Rows near named flat spaces through zero (a row that begins with a name and a colon came from that space):
z50z519: [ 27 -58 -11  16  -9   8  -5  16 -25  16  -8  23  12  48 -36  30 -25   1
  44 -17  11  18  27   2  -1  32  -5]
z50z519: [  4 -13 -11  16   1 -26   0   6   2   9 -23  -3  -2  35 -10   6   4 -12
  47   4  -2  -2  21   0   8   7 -16]
z50z519: [ -8 -55  -9 -23  17  46 -30  -2 -41 -29  72  23  -2   2 -10  20 -52  32
 -65  -6  20  -5   5  -9 -39 -26  -7]
z50z519: [ 11  18  -3 -13 -15  48  27  -2   0 -14  35  14   1 -26  41  27  12  -2
 -50   3  32  14 -45 -35 -13 -14  32]
z452z638: [ 47 -13  -7  21   6  10 -18 -17  -5   3 -12  -6   0  40   2  53 -38  18
   4   1  16 -20  -1 -18  13 -15   1]
z643z921: [-22 -58  -2  13  -6  20 -11  23  -7  16   9   4 -64   9  -3 -68   4  29
 -26  15  18  39  41 -13 -10 -23 -11]
z452z638: [ 40  13  31 -28 -25  12  27 -25  11   0 -28 -26  40 -16  14  23  26 -26
   9  15 -11   8  -8 -15  26  17   6]
z400z987: [  1  17  57   3  28 -22  -1 -43  47   8 -50 -25 -36 -19  -9 -67  53 -18
  20  29 -29  27  61  21  30  35 -26]
z910z427: [ 24  57  51 -36  12  27  13 -24  80 -60  39  20  -2 -42  22   4  53 -31
 -21   7 -15  42 -49  43  32  43  -4]
z452z638: [ -93   -1  -37   -9  -17  -50   46   30  -37   19    3    3    9  -45
   -4 -105   47  -46   15   24  -29   14   48    4  -19   12   -1]
z643z921: [-40 -15  -2  -7 -23 -48 -13  45   3  20 -32 -27   1   8 -27 -50  10   7
  45 -10 -30  -6  10  29   1 -13 -26]
z400z987: [-30 -21 -21  15 -16 -16  -5  18 -25  30 -17 -21 -23 -10  -1 -67 -11  20
 -18  16  -9  -5  31  -8   3 -34   2]
z50z519: [ -5 -28 -23 -24 -29 -12  -8  33  -3 -22  25 -12  19  18   1  -1 -16  -1
   4  12 -15  -7 -18  12  12 -33 -23]
z643z921: [ -7 -26 -12  27 -31 -43 -12  48  10  48 -78 -56 -37  73  12   7  13  28
  70  -1  24 -23   1 -45 -10 -69 -28]
z977z451: [ -3  -4   0  -9 -29  13  20  11 -31  26 -14  -3  31 -28  -7  -5  -2   1
  -7 -15  -1   4  -7 -11  -9  12  28]
z50z519: [ 45 -45 -28  15 -12  30   9  -1 -36   3  16  30  24  35  -8  53 -37  -5
   7  -2  22  11   9 -20   6  20  17]
z400z987: [-22 -39  -1  27  30  19  -3  12 -56  44 -12  46  -2  32 -44  54 -15  20
  38 -66  51   2  26 -30 -85  43  19]
z977z451: [-20 -17  11 -44  -1 -23  -5  -8 -14 -14  -6 -45  27  12   7  19   8  -9
  12  19  -8 -35  12 -26 -25 -41 -40]
z910z427: [ 28 -31 -17  43 -14  30  14  32   2  26  -9  40 -33  49   0  34   5   8
  35 -25  50  41  -9 -25  -9  23  22]
z910z427: [ 17 -32 -30  41   1   5   3  38  35 -12  22  50 -54  69   3  12  15 -10
  48  -1  33  50  -1   7  13  19 -13]
z977z451: [ -5   2  -2 -14  -7   4  20 -10 -22   4  -3 -10  22 -10  13  16   9 -13
  -5   7   8 -11   2 -31 -17  -7   7]
z400z987: [-14 -50 -67  27 -14 -27 -17  18  -8 -15  34 -11 -50  25  18 -93 -34   6
 -36  74 -22   3  50   7  54 -66 -28]
z452z638: [ 17  35 -23  10  15 -22 -19 -25   2 -20  12  -9  20  -7   6  10 -42   1
 -23  15 -28 -43 -12  25  36 -18   3]
z643z921: [ 17  26 -32  -7  -5  -6  20 -24 -15 -15   1 -38  21  26  65  80  -5 -14
 -12  36  31 -58 -31 -79 -13 -75   0]
z400z987: [-19 -38  14  10  36   2 -28   4  21 -17  29  36 -50  14 -36 -50   5   7
   5  -2  -6  41  45  44  -3  34 -31]
z910z427: [-12  -9 -26  24  23 -30 -13 -16 -21  10 -13 -15 -14  26   2  -5 -20   4
   7  20   1 -34  39 -19  -5 -28 -14]
z910z427: [  0 -18  36  -6  24   8 -43   0   7   4 -12 -12 -19  22 -24  26 -17  42
   5 -32  13 -15  -1   4 -32 -13 -21]
z977z451: [ 13   2  25  21  68  27 -74 -12  24 -25  38  38 -43  30 -32  55 -54  61
 -24 -55  24 -19 -26  38 -33   3 -11]
z452z638: [ 30  17 -16  -6 -34   9  45 -36 -14   2  -8 -26  27 -42  42 -33  10 -35
 -41  62 -20   6  17 -29  55  -9  26]
z643z921: [ 43  19  27 -47 -30  47  -9 -18  -6 -17  14 -36  49 -40  25  50 -34  29
 -71  -4  -2 -29 -65 -16   9 -41  23]
z910z427: [ -4  -9 -39  40   0 -28   5  12  11   6  -8   4 -41  37  15 -29   6 -10
  24  30   5   7  26  -8  24 -17 -11]
z643z921: [ 30 -31  37  12  17  45  -7  -9  26   3  -5  18 -52  33   2  24  22  17
   6  -9  45  43  12 -25 -17  16  -7]
z400z987: [ -4 -10  61 -30 -11  86  34  10  -1  22  -3  12 -24 -17  29  57  62  20
 -22 -45  85  46 -41 -82 -90   6  31]
z910z427: [ -7  20  28 -21 -16  -3 -19   7  -8  20 -24 -24  34 -47 -28 -21 -20  28
 -17 -33 -33 -19 -22  35   4   5  16]
z910z427: [-30 -47  -9 -34 -22  -6   4  29  -2 -21  26 -18 -13  16  14 -30  22  -8
  -2  32   2  14  13 -17 -12 -43 -39]
z452z638: [ 12  33  62 -41  15  43 -40   4  61 -42  34   0 -16 -20   6  41   4  41
 -41 -41  11   3 -82  31 -17 -14  -9]
z643z921: [ 15  29 -21   8  28   8  36 -64 -15 -24  29  17  12 -26  34   4   7 -47
 -37  51  -1  -3  32 -26  18  18  17]
z452z638: [ 49 -66   7   9 -58  78  52  19  -3  29 -10  15 -37  18  34  -6  42  -5
 -11  23  59  89  13 -71   9  10  29]
z50z519: [ 10  28   7  24   7 -13   2  -9  10  17 -24  15   7 -19 -24 -22  -1  -8
  18 -15 -24   9   9  39  28  50  19]
z643z921: [ -5 -73  43   6  18  61 -33  37  27   2  26  46 -85  37 -30 -10  16  49
  -1 -41  53  74  10   5 -47  21 -19]
z977z451: [ 67 -47  78 -47 -15  39 -25  -8  20  -6 -25 -14  40  23 -44  63  -4  15
  35 -34  -6  25  -8  20   7  43 -24]
z50z519: [-11  20 -47  30  -5 -66  18  33  39 -12 -11   9 -12  55  13   0  32 -46
  85  19 -10   1  -5  18  31   3 -28]
z977z451: [ -9 -18  -5 -26 -14   3   3   4 -40   8  -6 -27  34   8   8  45 -14   8
  -2  -7  16 -35 -10 -44 -39 -38  -2]
z50z519: [-18  41   5  -5  20 -22   3 -34  10  -7 -14 -41 -14 -16  40 -10  19  -5
 -24  35  -1 -37   6 -33  -5 -48 -11]
z977z451: [ 58 -53 -10  37 -10  41  13   1 -15  24 -14  31 -15  58  -4  53 -12   3
  29  -7  47  36  19 -39   2  28  17]
z452z638: [ 30 -17  17 -23 -25  38  -5  13  11  -9   5 -19  -2  21  26  55  -2  24
 -15  -6  33   0 -46 -37 -12 -42  -2]
z452z638: [-20 -12 -29  34  18  -5 -33  52  22 -14  44  59 -41  34 -31  -6 -24  23
  19 -42   9  21 -25  57  -7  18  -6]
z977z451: [ -4 -40  27 -38 -20   1 -23  18 -23  12 -19 -30  35   6 -33  16 -19  25
  13 -26 -11 -16  -1   4 -23 -13 -19]
z977z451: [-45  -1 -51  27  -3 -27   3  25 -29  18   5   0 -21   2  10 -40 -13   8
 -10  10   4 -20  12 -14 -13 -38   8]
z400z987: [  0 -20 -40   2   4 -24 -23   3 -11 -30  39   5  12  16 -11 -16 -46  -3
 -11  24 -31 -20  14  35  32 -18 -22]
z910z427: [ -3 -15  24 -37 -34  25   7  34  20 -12  17   2   6 -18  -2 -13  24   3
  -6 -13  -2  37 -33  15  -1   6  -3]
z400z987: [  8  15  18 -39  -4 -22  -9 -36  10 -28  -2 -50  32 -32   9 -30  -4 -14
 -28  46 -51 -27  15  18  42 -25 -26]
z643z921: [  3 -41  -6  57 -15  -4 -11  26   1  58 -52  -2 -66  24 -19 -75  -3  33
  17   2   8  36  50   0  23   1   8]
z977z451: [-25  54  10 -44   3 -21   4 -16  14 -33  14 -36  32 -38  29  10  16 -15
 -25  15 -22 -42 -38   0  -6 -37 -12]
z400z987: [ 20 -10 -23  24   1   6   6   6  35 -24  26  22 -44  33  25 -10  12 -13
   2  32  14  32   2   0  33  -6 -11]
z643z921: [-28 -15 -24  18  29   5   8  -3 -11 -14  43  46 -29   0  -5 -29   6 -16
 -11  10  11  25  34   6 -16  24  -1]
z910z427: [ -3  -8 -10  27 -10 -26 -21  49  65 -13   3  14 -60  37  -7 -53  17   7
  37   5 -13  39 -10  54  45  -2 -29]
z452z638: [ -7  -4  57 -51 -22  18  11  31  32  -6 -11  -6  16  -4  -9  30  56  -5
  38 -38  12  32 -41   2 -34  23 -16]
z50z519: [-14   9  -8 -10 -12   2  16  21  19 -14  15  -1 -14   7  30   9  29 -10
   3   7  19   8 -29 -19 -12 -24  -6]
z400z987: [-13  27  24   5 -25  14  21  23  15  37 -38 -11 -20 -28  15 -21  40  14
   0 -23  19  20 -29 -20 -15  -1  30]
[ -6 -95 -40  24 -39   6  12  81 -32  37 -14  23 -22  98 -14  45   5  10
  82 -29  62  31   8 -51 -48 -13 -14] : z452z638
[ -3   4  32 -41   6  10   3 -19  10 -27  21  -1  23 -31  -7  -8  18 -17
 -15   5 -21  12   2  20   0  23 -13] : z643z921
[-13 -31 -13 -15 -34 -16  30  11 -32  21 -26 -27  24   3   6 -20  18 -23
  22  25  -5   2  31 -34  -2 -13  -6] : z977z451
[-26  38   0 -12  15 -16 -16  -2  13 -20  18  -9   0 -24   8  -8  -5   8
 -25  -4 -15 -28 -27  20  -6 -24  -5] : z977z451
[ 51  32  29  17  14  -7  32 -70  21  12 -53 -14   9 -14  11  -9  35 -46
  21  41 -20  16  51  -9  53  53   9] : z643z921
[ -4  13   0   5  29  16  22 -37 -18  -2  12  17  -2 -11  16  22  13 -19
 -17   9  24  -1  19 -35 -28  15  14] : z977z451
[ 15 -24  26 -41  12  -8   2 -75 -13 -22 -12 -68  10 -12  28 -29   9 -22
 -39  87 -26 -23  76 -42  23 -44 -43] : z400z987
[ -84   15  -50  -16   13  -46  -21   10  -46  -10   30  -41    0  -21
   25  -32  -33   22  -53   22  -11  -82   -3  -24  -44 -104  -17] : z452z638
[ 12  20  11   1  -4 -24  36 -30  -1  13 -35   1  38 -29 -16 -31  30 -52
  35  18 -39  19  42  22  39  68   9] : z452z638
[-15 -22   6 -38 -25  45 -25  23 -24 -14  56   6  14 -59 -15 -42 -44  43
 -89 -17 -18   8 -31  34  -3 -20  19] : z643z921
[ 44  -1  18  28  40  41 -59  -2  28 -17  28  40 -33  39 -23  73 -53  56
 -13 -55  32  -4 -44  29 -12  10   5] : z977z451
[ 31  24   0   0  21 -11  -4 -19  21 -31  15  23  32  19 -11  57  -9 -26
  32 -10 -13 -10 -18  32  20  38  -8] : z400z987
[  9 -42  -4  26  -4  23  -5  41  12  11   8  45 -37  44 -21  11   5  13
  35 -32  33  48  -2   8 -13  30   1] : z452z638
[  2  62 -29  25  -3 -47   9   8  62 -32  18  23  -7 -25   4 -71  15 -41
  13  28 -61  20 -16  87  90  36   1] : z910z427
[ 24 -18  13   3  -3  11 -39  21  17  -3   1   3  -7  27 -24  26 -32  37
   8 -31   1  -2 -27  29   6  -5  -9] : z977z451
[ 39  19  51 -37   8   5 -65   7  68 -48  14 -20   9  19 -18  56 -27  39
   2 -34 -23 -22 -74  64  23 -18 -37] : z977z451
[ 42  37   7  48  14   4  -4 -11  13  26 -28  45  14  -7 -40  19 -22   1
  31 -49 -13  15 -12  53  33  86  43] : z643z921
[ 34  46  63  15  14  29  -9 -31  48  24 -53 -24 -43 -17  20  10  28  31
 -16 -15  23   8 -21 -19   4   0  19] : z910z427
[ 54 -42 -52  93   1  25  20  10   7  26  -4  63 -71  74  10   4  -6  -8
  34  17  51  62  39 -25  37  35  25] : z977z451
[ -7  13  10 -47  -6  14  22 -22 -23 -24  29  -3  55 -47   7  13   6 -26
 -32   8 -16  -8 -11  -4 -11  11   8] : z910z427
[ 23  15  -2   6  28   5  -9  16  74 -68  69  76 -18  29 -16  23  16 -33
  35 -15  -9  52 -36  81  35  68 -22] : z910z427
[ 12 -22  27  -9  14  25  -1  -7  21 -11   2   0 -31  34  16  37  28   3
  10   3  38  18   2 -35 -27 -10 -22] : z643z921
[-50  -4  -1  -6  -3   3  18  17  -6   6  16  12 -26 -36   4 -67  33  -7
 -21   6   1  30  17   0 -20   5   5] : z452z638
[ 51 -21 -33  52   5  32 -19   0   7  -3  24  36 -40  38   6  16 -48  25
 -24   6  24  17  -4   3  35  -4  19] : z452z638
[-28 -12  -4  14  52  -2  14 -44 -27   0  11  19 -27   4   5 -10  20 -23
  -5  25  22   3  70 -38 -40  16 -10] : z977z451
[ 73  17 -23  27  -9   5 -10  -7  28 -23  13  21  20  27   0  44 -42  -6
   9   4 -16   0 -34  39  72  21  13] : z452z638
[-14   8 -12  -6  -5  -7  -6  14 -10  -4  15   6  18 -14 -10  -4 -17   4
  -7 -13 -13 -11 -17  21  -2   0   6] : z643z921
[ 13   8 -21  39  14   7  -6  13   0  11   2  34 -16  35  -4  49 -18  13
  22 -33  32  -4 -23  -5 -15  12  18] : z643z921
[ 45  11 -20  14   4  -1  27 -36 -10  -4 -16  -7  25  36  33  77   0 -32
  24  25  23 -23   2 -52   9  -5   5] : z400z987

Rows near named flat spaces through zero (a row that begins with a name and a colon came from that space):
z29-z234: [ 41   3 -52 -35  14  -6  -5  43   4  66  70  13  -5 -29   5   3 -17  14
 -17   7  13 -15 -13   3  28   9 -37]
z301-z219: [  8  42  17 -15  14 -34 -29   3  -6  12 -21  19 -30 -15 -13 -19  29  13
 -11 -12  10   6  -9  20  38 -27 -49]
z301-z219: [ -3  15   3  -5  -2  12 -23 -16 -10  -5 -26   6  21   7  -9   0 -23   4
  -4  -7 -11  -7 -16   7  -5   6 -56]
z508-z70: [ 23  -8  -1 -36  -6 -19 -71   1 -34  39  24  11 -58 -53  12 -18  46  17
  11  51   1  -3 -11 -15  22 -51  60]
z550-z312: [ 43  20  38 -25  43   1  23  13  23 -48   0 -30  30  -7 -29  61 -76  22
 -12 -19   0 -16  -1   2 -47  27 -76]
z508-z70: [ 15   1 -47 -24 -66  27 -70  53 -41  34 -36 -10  -3 -36   6  -1  18  20
  16  34  22  11 -35  14  22 -28  62]
z29-z234: [  9  12 -19 -18 -20   7  48  85  -9 -31  -4   3  35 -30  -9  59 -40  50
   4 -29  56 -24   3 -21 -10  62 -56]
z550-z312: [-41  43  11  -9  22 -50 -39  24 -17 -19 -94  -6 -45 -23 -34  35  50  21
  -7  -4  26  31  13  37  28 -54  -2]
z550-z312: [ -9  22  -7   9 -71 -17 -37  24 -25  38  24  64 -28 -24  20 -23   4  15
  40  -8   6 -31   2  13 -13  34 -35]
z29-z234: [ 13 -18 -11  30 -29  25 -23 -21  34  16  18 -44  14  41   7   1 -26 -56
  14  44 -56  19   7  51 -55 -22 111]
z301-z219: [ 73   6  27  -6  34 -23  80  39  57  17  68 -16 -34  -4  10 -38  32  -7
 -23 -44  38  27  -4   1  52  -7  24]
z550-z312: [ 12  47  -4 -14  -5 -32 -26  42   5   3   5   6  -1 -16 -18  37 -20  16
   2  18  -2 -17  13  37 -17   3 -33]
z550-z312: [-69 -53  -6  40 -50  22   1 -46 -41  24 -38  46 -45   5  38 -75  76 -13
  30 -43  22  24 -10 -36  37  -3  46]
z550-z312: [-16  -6  12 -10  29 -21 -29 -32 -16   5 -10   5 -36 -14  -2 -10  38   0
  -5  18  -7   8   4 -11  18 -39  18]
z508-z70: [ -8  10  29   3 -38  12 -33  -6 -24 -43 -44  -3  15  -4  -4  12  -9  13
  23  19  -8 -11  -3  -5 -33   2  14]
z508-z70: [-28 -28  63  50 -52  13   4 -54   0 -37  -3  21 -17  19  21  -8 -26 -20
  58 -23 -30 -15  21  -5 -92  40  27]
z301-z219: [-15 -51  -9  24   0  17  45 -46   0  36  53  34 -17  17  39 -73  37 -24
   1 -30   2   2  -4 -45  36  17  13]
z508-z70: [ 16 -46 -21  22 -22  35  26 -13  21  57  42   4 -18  15  27 -38 -17 -32
  13 -49  -2  19 -19  10  -8  21  19]
z550-z312: [-63 -24 -86  25  30 -12  44  30  24  44  -7 -16  -5  24  -6  32  23 -28
 -24 -12  14  37  30  33  29 -10  40]
z550-z312: [  3 -19  35   0 -38  -2 -25 -39 -33  24  60  77 -39 -33  31 -30 -27  20
  47 -27 -10 -53  -3 -39 -47  56 -77]
z508-z70: [ 56   8   9 -35  61  -5   0 -21  16  30  39  -6  -9  -7  -6 -32  -1   0
 -38 -11  -3   5 -29  -8  47 -25 -55]
z29-z234: [ 71 -13  31  -7 -25  53  36   5  18 -24  34 -19  47   8  12 -14 -64   5
   7 -27   3 -16 -33 -24 -31  48 -24]
z301-z219: [ 12   9  29 -19 -14 -25 -20  -9 -36   3  40  53 -31 -39  21 -42  42  31
  14  18  13 -35  -1 -51  27   4 -22]
z29-z234: [ 16  -5  23 -32  84 -17  14 -26   5  -4  -4 -11 -26 -18 -17   4   8  13
 -34 -27  14  14 -10 -22  34 -27 -54]
z301-z219: [-21   0  20  22   8 -27  -1 -27   9  11 -12   8 -48  11   7 -41  64 -23
   1  -7  -3  29  11  13  30 -40  50]
z29-z234: [  9   8  10 -33  39 -17 -13   8 -14   1 -19   2 -27 -35 -17  22   0  30
 -12 -21  24   3 -11  -8  17 -13 -55]
z29-z234: [ 87  43  41 -49  32 -24 -34  15  13 -11  40 -25  -2 -27 -15   0  -4  17
 -20  52 -12 -13 -14   3  12 -39   4]
z301-z219: [ 56  44  55 -20 -25  21   2  -2 -14 -63   4   9  67   4   1 -35 -17  30
  -6  19  -1 -42 -28 -44  13  28 -62]
z508-z70: [-21  -7  -1  19 -19   5   8   4   5 -11 -13  -2   4   9  -1  24 -21  -6
  17 -10  -4   0  14  14 -38  20   9]
z550-z312: [-23 -32  25  29 -14  44  41 -31  -1 -53 -55 -24  30  32   6 -15   4 -12
   5 -31   8  22 -10 -27  -6  11  32]
z550-z312: [ 31   4  56 -12 -22   7 -14 -20 -18 -19  20  34  -8 -25   9  -9 -41  27
  29 -26  -2 -38 -15 -28 -43  42 -75]
z29-z234: [-10   4  44   4 -14   4 -22 -40 -25 -20 -36  25 -15  -4   5 -37  20   9
  13 -22   1  -2 -16 -20   7  -4 -31]
z301-z219: [-15  -9 -31  10  -8  61   5 -34  -5  -6 -33  -6  79  44  -5  -5 -63 -14
 -15 -24 -22  -8 -31  -1 -10  38 -83]
z29-z234: [-37 -23  17  22  41  -3  17 -63  10 -10 -23  -8 -15  30  -1 -22  29 -29
 -13 -14 -18  25  10  -7  12 -26  17]
z508-z70: [ 10  59  31 -42 105 -51  23 -14   1 -58  -4  -4  36   0 -34  -1  43  29
 -68  41   5 -19  12 -44  83 -36 -81]
z508-z70: [-23  20  25  12  26 -20  24  -7  15 -46 -18  -4  18  17 -20  40 -25   1
  -4  -6 -11 -11  28   8 -34  18 -41]
z508-z70: [ 18 -22  17   5  -9  14 -12 -24   7  18  18   0 -23  -2   9  -7 -27 -13
  19 -20 -15   3  -9   9 -37   7   4]
z301-z219: [-62 -43 -47  19 -20  33 -17 -36 -29  15 -14  14  23  15  12   8 -18 -13
  13  12 -22 -11   4 -17 -25  21   3]
z301-z219: [-78 -10 -29  23  -2 -10 -47 -44 -25  29 -54  21 -29  14  -3  -9  34 -21
   5   2 -20  19   9  24   8 -31   6]
z29-z234: [ -2  -3  -4  -1 -23  18  34  38  -9 -25 -14   6  24 -11   0  26 -29  28
  10 -34  34 -13  -4 -19 -13  48 -40]
[ 34  -1  76  -9  27  -7 -27 -62   9 -21  16   0 -27  -6  -5   2 -43  -4
  15 -10 -38 -14  -4   0 -61  -2 -39] : z508-z70
[  0  -6  30  19 -16 -19  -2 -25   7  20  37  34 -44  -2  19 -31  12 -13
  25 -18 -12  -7  12   4 -20  10   2] : z508-z70
[  3  28   2 -17 -44  17 -49  25 -37 -35 -63 -10  33 -13 -11   8   7  27
   6  35  10  -6 -21  -3   8 -14  12] : z508-z70
[ 34  58  -1  -8  15   6  25  22  23 -10 -33 -11  51  31 -20 -35   4   1
 -45 -32  17  16 -32  23  71  -5 -80] : z301-z219
[ 10  -1 -28   4 -28  -3 -67 -33  -6  80  49  28 -29   5  23 -62  25 -32
   8  38 -42  -2 -14  28  17 -31  32] : z29-z234
[ 25  45 -12  -7 -43  -6 -12  65   1  11 -13   8   8 -13  -7   6  -8  19
   6 -13  25  -3 -13  35  11  13 -29] : z550-z312
[ 24  22  -7 -35  33 -17 -30  17  -3  10  -3 -13  -7 -23 -19  22  -4  16
 -20  20   3   0  -8  11  17 -28 -23] : z508-z70
[-61 -40 -37  28  33  -3  25 -34  11   8   3 -14   0  31   4  11  22 -36
 -11  22 -22  17  33  -3  -1 -16  63] : z550-z312
[-29 -14  17   6 -16  15 -27 -20 -25  -9 -66   7 -25 -12  -6  12 -11  10
  22 -43  10  14 -14   5 -26   2 -26] : z29-z234
[ 46  36 -25 -38 -13 -14  14  96  -2  -4  39   1  27 -41  -9  47 -28  48
  -6  20  38 -34   2  -6   6  33 -34] : z29-z234
[ 49  42  -8 -22 -10  -8  -9  54  15   8  18  -8  19 -12 -12  19 -30  16
  -8   7   8 -12 -10  29   1   9 -33] : z550-z312
[ 60 -15  16  -8 -16  37  -3 -33   5  29  56  13  12   7  24 -64 -23 -11
   1 -16 -16 -13 -40 -20   7  17 -29] : z29-z234
[-28 -50 -24 -11  99   1  27 -23  22  16 -38 -49 -36  -3 -29  66 -28 -13
 -30 -52   9  50   4  18 -12 -28 -15] : z29-z234
[-11 -26  30   9   0 -11 -11 -59 -18  26  33  48 -54 -11  27 -61  38  -6
  18 -17  -8  -8  -2 -34  12  -3  -8] : z301-z219
[-75 -11 -28  25 -35  28 -37 -51 -44 -13 -53  24  42  30   8 -22  17 -11
   7  32 -28 -13   0 -20   4   3  -1] : z301-z219
[ -1 -40 -28  18   7  38  76  12  28  -5  22 -22  39  26   7  20 -45 -13
  -7 -39  11   5   2 -13 -19  48  -4] : z29-z234
[ 15 -45   4  16 -34  55  27 -42 -12   8  20   9  20  22  40 -93  37 -18
   2 -14   5   8 -36 -55  46   6  43] : z508-z70
[-24 -12  14  11 -16  -9 -29 -39 -22   6  12  31 -24  -5  16 -25  23  -5
  21  20 -20 -15  10 -17 -11  -4  17] : z550-z312
